Below is a small trained network, with its code and all its weights. Each question gives an input and a class and asks what happens when units are switched off, that is, made to give their printed mean instead of their output.

import numpy as np


def w(rows, s, z=0):
    codes = np.array(rows[::2]) - 128.0
    scale = np.full(codes.shape[1], s)
    scale[-1] = z or s
    return codes * scale


def f(y):
    return np.maximum(y, 0)


def log_softmax(a):
    a = a - a.max(-1, keepdims=True)
    return a - np.log(np.exp(a).sum(-1, keepdims=True))


def net(x, mask):
    res = np.array(x, float).reshape(1, 6) / 4 @ E
    y = f(res @ A[0][:, :-1].T + A[0][:, -1])
    res = res + np.where(mask, y, B[0][:, -1]) @ B[0][:, :-1]
    return log_softmax(res[-1] @ U[:, :-1].T + U[:, -1])


A, B = {}, {}
E = w([
[113,133,254,133],'x0',
[128,128,128,128],'x1',
[57,187,128,224],'x2',
[8,152,117,42],'x3',
[201,233,136,98],'x4',
[128,128,128,127],'x5',
],0.0077)
A[0] = w([
[117,101,166,138,131],'neuron 1',
[168,229,141,105,82],'neuron 2',
[123,170,125,147,110],'neuron 3',
[122,125,147,126,87],'neuron 4',
[128,126,126,131,251],'neuron 5',
[96,159,115,182,97],'neuron 6',
[155,111,132,87,79],'neuron 7',
[143,153,133,114,86],'neuron 8',
[120,135,199,139,113],'neuron 9',
[72,27,133,166,100],'neuron 10',
[128,136,187,124,113],'neuron 11',
[94,155,127,85,90],'neuron 12',
[172,118,151,155,51],'neuron 13',
[164,112,128,135,100],'neuron 14',
[180,87,131,48,82],'neuron 15',
[102,151,120,98,91],'neuron 16',
[131,121,8,135,98],'neuron 17',
[165,202,127,100,82],'neuron 18',
[103,146,123,165,96],'neuron 19',
[131,119,161,113,134],'neuron 20',
[143,102,136,86,25],'neuron 21',
[116,76,137,128,77],'neuron 22',
[138,85,134,166,101],'neuron 23',
[95,179,126,184,88],'neuron 24',
[103,167,117,166,90],'neuron 25',
[113,173,114,175,110],'neuron 26',
[116,128,214,119,131],'neuron 27',
[136,118,134,154,121],'neuron 28',
[99,145,109,108,93],'neuron 29',
[111,140,127,125,98],'neuron 30',
[153,125,115,160,81],'neuron 31',
[150,158,110,127,113],'neuron 32',
[116,121,131,80,93],'neuron 33',
[133,156,133,127,31],'neuron 34',
[113,92,108,138,139],'neuron 35',
[123,132,201,132,114],'neuron 36',
[97,143,115,112,70],'neuron 37',
[109,147,123,157,118],'neuron 38',
[181,122,140,166,25],'neuron 39',
[152,110,132,98,142],'neuron 40',
[182,131,129,187,110],'neuron 41',
[133,155,42,134,142],'neuron 42',
[122,150,126,108,111],'neuron 43',
[74,152,141,85,63],'neuron 44',
],0.017,0.0029)
B[0] = w([
[137,175,117,143,183],'neuron 1',
[64,182,192,43,240],'neuron 2',
[159,114,153,108,175],'neuron 3',
[133,140,119,137,146],'neuron 4',
[133,137,128,135,172],'neuron 5',
[192,77,142,114,212],'neuron 6',
[179,91,145,123,176],'neuron 7',
[118,141,150,102,157],'neuron 8',
[163,186,100,170,217],'neuron 9',
[75,175,207,25,254],'neuron 10',
[154,184,109,156,197],'neuron 11',
[65,90,91,158,202],'neuron 12',
[81,91,95,152,179],'neuron 13',
[100,89,114,130,166],'neuron 14',
[238,56,155,123,231],'neuron 15',
[81,97,105,151,182],'neuron 16',
[172,253,101,194,247],'neuron 17',
[87,168,185,59,214],'neuron 18',
[172,92,135,115,185],'neuron 19',
[152,151,118,147,170],'neuron 20',
[171,87,141,124,165],'neuron 21',
[112,142,162,85,170],'neuron 22',
[73,108,122,114,176],'neuron 23',
[203,70,151,122,225],'neuron 24',
[178,85,142,120,196],'neuron 25',
[183,89,145,105,203],'neuron 26',
[166,198,91,182,237],'neuron 27',
[107,112,117,129,156],'neuron 28',
[90,94,103,150,179],'neuron 29',
[123,105,123,129,152],'neuron 30',
[93,105,107,147,164],'neuron 31',
[100,148,139,116,167],'neuron 32',
[112,77,113,144,178],'neuron 33',
[121,142,139,107,143],'neuron 34',
[108,158,152,97,173],'neuron 35',
[162,191,99,166,216],'neuron 36',
[91,94,106,142,173],'neuron 37',
[163,97,134,119,177],'neuron 38',
[62,87,90,152,186],'neuron 39',
[177,105,139,125,176],'neuron 40',
[55,75,82,153,211],'neuron 41',
[158,202,99,184,225],'neuron 42',
[95,111,114,128,160],'neuron 43',
[57,69,81,159,222],'neuron 44',
],0.033,0.0079)
U = w([
[185,242,62,212,95],'0',
[70,165,198,2,253],'1',
[255,6,139,114,70],'2',
[30,33,28,177,97],'3',
],0.0063,0.0013)

Each question gives the input, the list of numbers given to net, and the class t.
The units are the neurons (one row each of A and B). Each row of codes is followed by its name. A weight is (code - 128) times the scale printed after its matrix; where a second scale follows, it is the last column's (A, B and U).
mask holds one flag per neuron, in row order. A switched-off neuron (its flag False) gives its mean, the last column of its row in B, instead of its output. The means were averaged over made-up inputs and are rounded, as every weight is.
A unit's drop is (log p(t) with every unit on - log p(t) with that unit switched off) / (log p(t) with every unit on - log p(t) with every unit switched off).
The circuit of an input: a set's keep is (log p(t) with only the set's units on - log p(t) with every unit switched off) / (log p(t) with every unit on - log p(t) with every unit switched off). Starting from the 12 units with the biggest drops (on a tie, the unit counted first), units are removed one at a time, each time the one whose removal leaves the highest keep (on an exact tie, the one counted first), for as long as the keep stays at least 0.8.
units of the circuit, in order: the units of the circuit, biggest drop first
top k neurons: the k neurons with the biggest drops, biggest first
drop when u is switched off: that unit's drop, to one decimal
input [-4,8,-7,6,-4,4], class 2: units of the circuit, in order => (neuron 15)
input [-3,6,-6,-7,3,-2], class 3: top 2 neurons => (neuron 41; neuron 39)
input [-3,7,7,8,-2,7], class 3: top 2 neurons => (neuron 44; neuron 12)
input [-5,-1,0,2,6,-4], class 1: top 3 neurons => (neuron 2; neuron 18; neuron 27)
input [-3,3,6,-8,7,-4], class 3: top 2 neurons => (neuron 41; neuron 39)
input [-1,1,-5,0,-5,-8], class 1: top 2 neurons => (neuron 10; neuron 24)
input [1,5,1,1,2,-1], class 1: top 4 neurons => (neuron 17; neuron 42; neuron 15; neuron 27)
input [5,5,6,-5,7,4], class 1: top 2 neurons => (neuron 2; neuron 18)
input [-4,2,-6,-6,5,7], class 2: top 4 neurons => (neuron 15; neuron 10; neuron 7; neuron 44)
input [6,6,0,-1,-7,5], class 1: top 3 neurons => (neuron 10; neuron 17; neuron 42)
input [4,-2,6,-1,5,-7], class 2: top 2 neurons => (neuron 10; neuron 24)
input [6,-4,2,-7,-1,-6], class 3: top 2 neurons => (neuron 41; neuron 17)
input [5,0,5,-7,-4,7], class 3: top 2 neurons => (neuron 41; neuron 17)
input [0,0,-8,7,-4,0], class 2: units of the circuit, in order => (neuron 15)
input [-4,-8,2,5,2,4], class 3: drop when neuron 12 is switched off => 0.2
input [6,-8,7,-5,8,-7], class 1: drop when neuron 2 is switched off => 2.6
input [6,6,-3,6,-3,-4], class 0: drop when neuron 13 is switched off => 0.1
